Here is a tiny trained network, its code and every weight. The questions are about switching its units off for an input and a class, where a switched-off unit gives its printed mean instead of its output.

import numpy as np


def w(rows, s, z=0):
    codes = np.array(rows[::2]) - 128.0
    scale = np.full(codes.shape[1], s)
    scale[-1] = z or s
    return codes * scale


def f(y):
    return np.maximum(y, 0)


def log_softmax(a):
    a = a - a.max(-1, keepdims=True)
    return a - np.log(np.exp(a).sum(-1, keepdims=True))


def net(x, mask):
    res = np.array(x, float).reshape(1, 3) / 4 @ E
    y = f(res @ A[0][:, :-1].T + A[0][:, -1])
    res = res + np.where(mask, y, B[0][:, -1]) @ B[0][:, :-1]
    return log_softmax(res[-1] @ U[:, :-1].T + U[:, -1])


A, B = {}, {}
E = w([
[171,72,215,65,208,192,140,147,251,213,196],'x0',
[210,100,40,86,81,49,214,70,209,146,97],'x1',
[171,50,94,207,78,55,58,177,130,197,190],'x2',
],0.011)
A[0] = w([
[39,117,204,211,173,193,10,175,51,106,151,90],'neuron 1',
[147,61,113,228,96,66,63,234,88,198,217,18],'neuron 2',
[109,203,18,232,44,46,94,97,4,8,27,170],'neuron 3',
[230,84,13,85,81,18,246,54,192,141,67,90],'neuron 4',
[98,157,181,125,150,185,46,230,116,125,152,107],'neuron 5',
[179,64,127,217,67,74,60,207,101,210,209,74],'neuron 6',
[240,74,23,77,88,84,228,59,177,156,86,87],'neuron 7',
[176,32,77,227,38,40,30,204,124,199,201,29],'neuron 8',
[81,233,179,33,183,217,245,72,118,69,61,37],'neuron 9',
[79,200,147,38,194,196,217,84,111,15,34,4],'neuron 10',
[47,153,155,176,150,157,75,222,37,120,126,124],'neuron 11',
[221,62,232,53,239,209,125,176,254,207,208,182],'neuron 12',
[63,125,174,186,193,219,37,218,57,156,198,88],'neuron 13',
],0.0081,0.004)
B[0] = w([
[96,207,210,63,140,71,220,213,94,193,142,213],'neuron 1',
[96,161,76,123,66,217,49,22,217,166,112,194],'neuron 2',
[203,15,68,238,219,65,175,28,22,3,243,252],'neuron 3',
[77,214,255,71,60,50,246,239,90,140,121,222],'neuron 4',
[129,189,205,112,140,81,171,183,129,182,152,182],'neuron 5',
[120,137,88,122,106,223,40,22,141,127,64,197],'neuron 6',
[56,187,209,51,118,82,230,226,76,191,126,207],'neuron 7',
[74,167,51,127,65,215,15,39,179,139,63,212],'neuron 8',
[88,122,41,108,57,236,16,48,212,152,40,216],'neuron 9',
[119,132,49,101,13,231,47,26,220,146,93,208],'neuron 10',
[141,173,178,51,175,75,210,210,98,150,135,196],'neuron 11',
[236,20,44,218,235,26,188,39,63,9,215,247],'neuron 12',
[107,187,180,67,87,71,205,213,103,154,130,208],'neuron 13',
],0.0079,0.025)
U = w([
[209,18,64,222,246,65,167,51,50,30,214,238],'0',
[73,218,221,54,77,78,211,226,85,205,79,91],'1',
[84,159,46,113,43,247,1,33,206,187,32,2],'2',
],0.01,0.006)

Each question gives the input, the list of numbers given to net, and the class t.
The units are the neurons (one row each of A and B). Each row of codes is followed by its name. A weight is (code - 128) times the scale printed after its matrix; where a second scale follows, it is the last column's (A, B and U).
mask holds one flag per neuron, in row order. A switched-off neuron (its flag False) gives its mean, the last column of its row in B, instead of its output. The means were averaged over made-up inputs and are rounded, as every weight is.
A unit's drop is (log p(t) with every unit on - log p(t) with that unit switched off) / (log p(t) with every unit on - log p(t) with every unit switched off).
The circuit of an input: a set's keep is (log p(t) with only the set's units on - log p(t) with every unit switched off) / (log p(t) with every unit on - log p(t) with every unit switched off). Starting from the 12 units with the biggest drops (on a tie, the unit counted first), units are removed one at a time, each time the one whose removal leaves the highest keep (on an exact tie, the one counted first), for as long as the keep stays at least 0.8.
units of the circuit, in order: the units of the circuit, biggest drop first
k most important neurons: the k neurons with the biggest drops, biggest first
drop of u: that unit's drop, to one decimal
input [7,-5,0], class 0: units of the circuit, in order : [neuron 12]
input [3,-3,-3], class 0: 2 most important neurons : [neuron 4; neuron 12]
input [-7,-1,-7], class 0: 4 most important neurons : [neuron 3; neuron 8; neuron 2; neuron 6]
input [-3,6,-6], class 1: 4 most important neurons : [neuron 4; neuron 7; neuron 8; neuron 2]
input [-6,-4,-6], class 0: 2 most important neurons : [neuron 3; neuron 8]
input [-8,-1,-8], class 0: 2 most important neurons : [neuron 3; neuron 8]
input [0,1,-1], class 1: 4 most important neurons : [neuron 3; neuron 12; neuron 8; neuron 9]
input [-3,-6,-7], class 2: 2 most important neurons : [neuron 9; neuron 10]
input [7,-2,-7], class 0: 4 most important neurons : [neuron 12; neuron 8; neuron 2; neuron 6]
input [8,-8,-5], class 0: 2 most important neurons : [neuron 12; neuron 4]
input [0,3,-4], class 2: 4 most important neurons : [neuron 1; neuron 9; neuron 13; neuron 10]
input [8,-5,-8], class 0: 3 most important neurons : [neuron 12; neuron 8; neuron 2]
input [6,-1,-6], class 0: 4 most important neurons : [neuron 12; neuron 8; neuron 2; neuron 6]
input [-6,1,-7], class 2: units of the circuit, in order : [neuron 10]
input [-4,3,5], class 2: 2 most important neurons : [neuron 12; neuron 8]
input [-6,8,-5], class 1: drop of neuron 7 : 3.6
input [-3,-5,2], class 1: drop of neuron 12 : 2.7
input [2,4,3], class 1: drop of neuron 3 : 1.5
